Below are the code and all the weights of a small trained network. Each question names an input and a class and asks about switching units off, where a switched-off unit gives its printed mean instead of its output.

import numpy as np


def w(rows, s, z=0):
    codes = np.array(rows[::2]) - 128.0
    scale = np.full(codes.shape[1], s)
    scale[-1] = z or s
    return codes * scale


def norm(h):
    return h / np.sqrt((h * h).mean(-1, keepdims=True) + 1e-5)


def f(y):
    return np.maximum(y, 0)


def log_softmax(a):
    a = a - a.max(-1, keepdims=True)
    return a - np.log(np.exp(a).sum(-1, keepdims=True))


def net(x, mask):
    res = np.array(x, float).reshape(1, 8) / 4 @ E
    u = 0
    for l in range(2):
        y = f(norm(res) @ A[l][:, :-1].T + A[l][:, -1])
        res = res + np.where(mask[u : u + 12], y, B[l][:, -1]) @ B[l][:, :-1]
        u += 12
    return log_softmax(norm(res)[-1] @ U[:, :-1].T + U[:, -1])


A, B = {}, {}
E = w([
[130,128,129,127,127,130,129],'x0',
[132,127,128,125,129,132,123],'x1',
[133,128,130,129,128,130,127],'x2',
[211,166,129,24,47,50,178],'x3',
[157,109,6,227,45,162,153],'x4',
[128,126,129,128,126,128,130],'x5',
[127,129,127,128,131,130,128],'x6',
[112,233,191,149,43,126,60],'x7',
],0.002)
A[0] = w([
[122,102,69,190,73,151,125,105],'L0N1',
[46,105,165,175,229,186,34,174],'L0N2',
[81,138,186,78,225,102,88,1],'L0N3',
[154,175,2,151,42,183,183,43],'L0N4',
[146,69,59,66,209,130,156,234],'L0N5',
[120,106,72,223,106,166,107,114],'L0N6',
[159,151,51,114,68,119,172,29],'L0N7',
[109,75,86,120,208,179,200,165],'L0N8',
[58,147,111,129,149,123,135,130],'L0N9',
[97,216,174,153,48,167,92,154],'L0N10',
[125,100,129,226,163,169,87,120],'L0N11',
[179,154,122,33,118,55,150,111],'L0N12',
],0.0034,0.0021)
B[0] = w([
[93,153,109,107,184,192,189,204],'L0N1',
[254,56,199,153,54,69,119,253],'L0N2',
[164,128,79,193,83,170,146,171],'L0N3',
[164,24,218,159,121,66,53,219],'L0N4',
[164,123,121,143,224,61,218,236],'L0N5',
[87,184,89,97,185,170,182,221],'L0N6',
[157,68,208,236,122,89,65,172],'L0N7',
[138,96,171,83,62,115,125,218],'L0N8',
[195,106,120,121,142,110,103,151],'L0N9',
[123,134,130,157,146,129,32,218],'L0N10',
[69,169,99,83,145,136,149,210],'L0N11',
[73,191,114,151,227,138,165,201],'L0N12',
],0.0032,0.0036)
A[1] = w([
[125,182,161,127,107,107,63,136],'L1N1',
[155,21,138,202,133,122,172,161],'L1N2',
[57,254,106,179,134,214,100,142],'L1N3',
[164,135,165,215,56,109,67,182],'L1N4',
[62,218,173,66,83,133,90,105],'L1N5',
[192,151,142,121,106,46,94,154],'L1N6',
[107,59,70,93,156,191,222,38],'L1N7',
[114,60,202,84,179,186,103,248],'L1N8',
[91,104,89,93,195,153,212,153],'L1N9',
[112,156,175,111,128,118,85,111],'L1N10',
[74,227,124,73,133,134,85,131],'L1N11',
[139,122,163,198,89,167,58,199],'L1N12',
],0.0047,0.0016)
B[1] = w([
[102,74,106,183,87,164,70,182],'L1N1',
[169,71,166,71,132,74,102,253],'L1N2',
[197,134,185,4,210,12,244,190],'L1N3',
[59,177,115,113,141,203,152,233],'L1N4',
[172,29,115,134,121,135,119,165],'L1N5',
[91,85,104,154,133,185,98,197],'L1N6',
[93,192,167,196,61,170,17,192],'L1N7',
[100,167,10,164,80,91,159,191],'L1N8',
[67,231,129,133,68,231,76,204],'L1N9',
[141,80,60,162,75,145,131,160],'L1N10',
[180,46,150,164,173,56,202,159],'L1N11',
[111,217,103,94,130,138,144,221],'L1N12',
],0.0035,0.0053)
U = w([
[196,2,162,128,140,49,134,232],'0',
[80,161,122,191,44,226,21,119],'1',
[105,252,139,65,207,126,200,2],'2',
],0.0076,0.00056)

Each question gives the input, the list of numbers given to net, and the class t.
The units are the neurons (one row each of A and B). Each row of codes is followed by its name. A weight is (code - 128) times the scale printed after its matrix; where a second scale follows, it is the last column's (A, B and U).
mask holds one flag per neuron, layer by layer. A switched-off neuron (its flag False) gives its mean, the last column of its row in B, instead of its output. The means were averaged over made-up inputs and are rounded, as every weight is.
A unit's drop is (log p(t) with every unit on - log p(t) with that unit switched off) / (log p(t) with every unit on - log p(t) with every unit switched off).
The circuit of an input: a set's keep is (log p(t) with only the set's units on - log p(t) with every unit switched off) / (log p(t) with every unit on - log p(t) with every unit switched off). Starting from the 12 units with the biggest drops (on a tie, the unit counted first), units are removed one at a time, each time the one whose removal leaves the highest keep (on an exact tie, the one counted first), for as long as the keep stays at least 0.8.
circuit, biggest first: the units of the circuit, biggest drop first
most important unit: the unit with the biggest drop
top k neurons: the k neurons with the biggest drops, biggest first
k most important neurons of layer l: the k neurons of layer l with the biggest drops, biggest first
drop when u is switched off: that unit's drop, to one decimal
input [5,3,-8,6,1,-2,-5,2], class 1: most important unit	L0N7
input [-2,-8,1,0,6,-5,6,-7], class 1: top 3 neurons	(L1N7; L0N2; L1N9)
input [2,1,1,1,-4,-4,-8,6], class 0: circuit, biggest first	(L1N5; L1N9)
input [-2,5,0,6,-1,7,5,-6], class 2: top 3 neurons	(L0N2; L0N12; L1N9)
input [2,7,-4,-7,1,-4,-8,-8], class 1: 4 most important neurons of layer 1	(L1N7; L1N9; L1N3; L1N11)
input [-1,5,-3,0,-7,-1,1,7], class 1: 4 most important neurons of layer 1	(L1N2; L1N1; L1N4; L1N12)
input [-6,-3,-1,0,2,-4,-1,-3], class 1: 3 most important neurons of layer 1	(L1N9; L1N7; L1N3)
input [-5,-5,3,1,-2,-7,1,-5], class 2: top 2 neurons	(L0N5; L0N2)
input [0,-5,1,0,-6,8,-7,2], class 1: 2 most important neurons of layer 0	(L0N3; L0N6)
input [5,2,-2,7,-8,1,3,8], class 0: 2 most important neurons of layer 1	(L1N11; L1N5)
input [-1,1,4,0,-3,-7,3,0], class 0: top 2 neurons	(L1N9; L0N10)
input [-7,5,7,0,7,0,-5,1], class 2: top 2 neurons	(L0N2; L0N6)
input [-7,2,8,-1,4,-2,3,-4], class 1: 2 most important neurons of layer 1	(L1N7; L1N9)
input [7,5,-2,0,3,1,6,4], class 2: 3 most important neurons of layer 0	(L0N2; L0N1; L0N6)
input [-1,6,0,3,-4,8,5,1], class 0: most important unit	L1N11
input [-8,1,-5,5,-2,-7,7,-6], class 2: top 2 neurons	(L0N5; L0N2)
input [-4,7,-5,-1,-6,-3,3,4], class 1: drop when L0N2 is switched off	0.0
input [6,-3,5,4,-6,-2,7,7], class 0: drop when L0N2 is switched off	0.1
input [0,-4,-4,-6,3,-5,-6,8], class 2: drop when L1N3 is switched off	0.7
input [-6,-8,1,-3,5,-5,1,8], class 2: drop when L1N3 is switched off	0.7
input [-2,-8,-1,4,-5,4,-3,5], class 0: most important unit	L0N2
